Here is a tiny trained network, its code and every weight. The questions are about switching its units off for an input and a class, where a switched-off unit gives its printed mean instead of its output.

import numpy as np


def w(rows, s, z=0):
    codes = np.array(rows[::2]) - 128.0
    scale = np.full(codes.shape[1], s)
    scale[-1] = z or s
    return codes * scale


def norm(h):
    return h / np.sqrt((h * h).mean(-1, keepdims=True) + 1e-5)


def f(y):
    return np.maximum(y, 0)


def log_softmax(a):
    a = a - a.max(-1, keepdims=True)
    return a - np.log(np.exp(a).sum(-1, keepdims=True))


def net(x, mask):
    res = np.array(x, float).reshape(1, 4) / 4 @ E
    u = 0
    for l in range(4):
        y = f(norm(res) @ A[l][:, :-1].T + A[l][:, -1])
        res = res + np.where(mask[u : u + 4], y, B[l][:, -1]) @ B[l][:, :-1]
        u += 4
    return log_softmax(norm(res)[-1] @ U[:, :-1].T + U[:, -1])


A, B = {}, {}
E = w([
[151,72,168,56,87,129,185,1],'x0',
[173,128,116,97,59,175,214,202],'x1',
[150,181,228,99,152,136,154,131],'x2',
[180,116,168,216,46,73,120,80],'x3',
],0.0062)
A[0] = w([
[79,22,5,134,28,132,142,143,70],'0.n0',
[237,116,128,85,136,158,169,141,157],'0.n1',
[146,78,169,254,108,13,215,163,64],'0.n2',
[176,213,73,101,99,112,193,139,3],'0.n3',
],0.0052,0.0039)
B[0] = w([
[81,53,225,176,134,206,115,124,254],'0.n0',
[112,124,75,107,152,133,166,57,212],'0.n1',
[39,170,103,6,48,117,170,151,212],'0.n2',
[154,182,108,194,128,254,239,164,141],'0.n3',
],0.007,0.0036)
A[1] = w([
[185,190,182,121,143,123,142,131,2],'1.n0',
[179,182,81,148,118,131,95,254,85],'1.n1',
[220,77,91,154,95,136,165,204,91],'1.n2',
[27,195,165,129,114,123,154,121,108],'1.n3',
],0.0069,0.0033)
B[1] = w([
[136,109,196,254,166,174,147,176,152],'1.n0',
[25,169,172,60,86,123,144,90,254],'1.n1',
[127,190,122,240,176,191,117,51,187],'1.n2',
[185,95,41,94,149,92,130,203,212],'1.n3',
],0.0079,0.0037)
A[2] = w([
[141,154,88,189,190,45,106,82,2],'2.n0',
[188,154,241,97,155,134,179,189,117],'2.n1',
[105,139,126,120,181,194,128,165,121],'2.n2',
[192,161,146,196,1,77,103,139,63],'2.n3',
],0.0088,0.0018)
B[2] = w([
[229,185,148,115,210,217,105,112,189],'2.n0',
[126,39,111,205,116,118,88,153,223],'2.n1',
[168,115,84,92,139,56,123,158,255],'2.n2',
[10,139,36,47,250,114,162,211,210],'2.n3',
],0.011,0.0046)
A[3] = w([
[120,166,82,194,98,200,231,154,82],'3.n0',
[52,78,69,248,123,165,120,141,113],'3.n1',
[109,189,71,187,105,141,20,163,159],'3.n2',
[66,254,131,220,115,75,70,219,3],'3.n3',
],0.0087,0.0026)
B[3] = w([
[152,233,164,130,188,134,54,94,203],'3.n0',
[193,103,126,177,120,105,110,192,254],'3.n1',
[136,134,180,139,69,129,160,134,227],'3.n2',
[140,60,155,112,86,145,166,4,230],'3.n3',
],0.011,0.0063)
U = w([
[80,141,74,43,154,113,150,170,206],'0',
[133,100,193,95,37,149,167,6,81],'1',
[207,227,160,149,183,171,100,90,209],'2',
[168,43,145,210,108,134,118,171,7],'3',
],0.013,0.0017)

Each question gives the input, the list of numbers given to net, and the class t.
The units are the neurons (one row each of A and B). Each row of codes is followed by its name. A weight is (code - 128) times the scale printed after its matrix; where a second scale follows, it is the last column's (A, B and U).
mask holds one flag per neuron, layer by layer. A switched-off neuron (its flag False) gives its mean, the last column of its row in B, instead of its output. The means were averaged over made-up inputs and are rounded, as every weight is.
A unit's drop is (log p(t) with every unit on - log p(t) with that unit switched off) / (log p(t) with every unit on - log p(t) with every unit switched off).
The circuit of an input: a set's keep is (log p(t) with only the set's units on - log p(t) with every unit switched off) / (log p(t) with every unit on - log p(t) with every unit switched off). Starting from the 12 units with the biggest drops (on a tie, the unit counted first), units are removed one at a time, each time the one whose removal leaves the highest keep (on an exact tie, the one counted first), for as long as the keep stays at least 0.8.
units of the circuit, in order: the units of the circuit, biggest drop first
top k neurons: the k neurons with the biggest drops, biggest first
drop of u: that unit's drop, to one decimal
input [-8,7,-8,5], class 1: units of the circuit, in order	3.n3; 1.n1
input [1,-5,-5,7], class 0: top neuron	2.n3
input [7,8,0,2], class 2: top 4 neurons	3.n0; 3.n3; 1.n2; 1.n1
input [8,-8,-6,8], class 0: top 3 neurons	2.n3; 3.n3; 3.n2
input [5,2,-8,0], class 3: top 2 neurons	3.n1; 3.n3
input [-1,5,3,-4], class 2: top 3 neurons	0.n3; 3.n0; 2.n3
input [2,-6,0,5], class 2: top 4 neurons	2.n0; 1.n1; 2.n2; 0.n0
input [-7,0,0,-5], class 1: units of the circuit, in order	3.n3; 2.n3
input [-8,5,6,-7], class 1: units of the circuit, in order	3.n3; 1.n1; 2.n3
input [-6,-6,3,5], class 1: top 3 neurons	3.n3; 0.n1; 0.n2
input [-1,-7,8,4], class 3: units of the circuit, in order	2.n1; 3.n0
input [-6,-6,0,2], class 1: top 3 neurons	3.n3; 1.n1; 0.n1
input [2,7,7,7], class 0: top 2 neurons	2.n3; 0.n2
input [-4,8,6,-6], class 2: units of the circuit, in order	3.n0
input [-5,8,-5,-4], class 2: top 2 neurons	3.n0; 1.n2
input [-4,-7,-8,-6], class 3: top 2 neurons	3.n0; 2.n3
input [-3,-5,7,8], class 0: drop of 2.n3	1.2
input [5,-5,-3,6], class 0: drop of 2.n3	0.8
input [-4,-4,4,1], class 1: drop of 0.n0	0.4
input [-4,8,-1,-1], class 2: units of the circuit, in order	3.n0
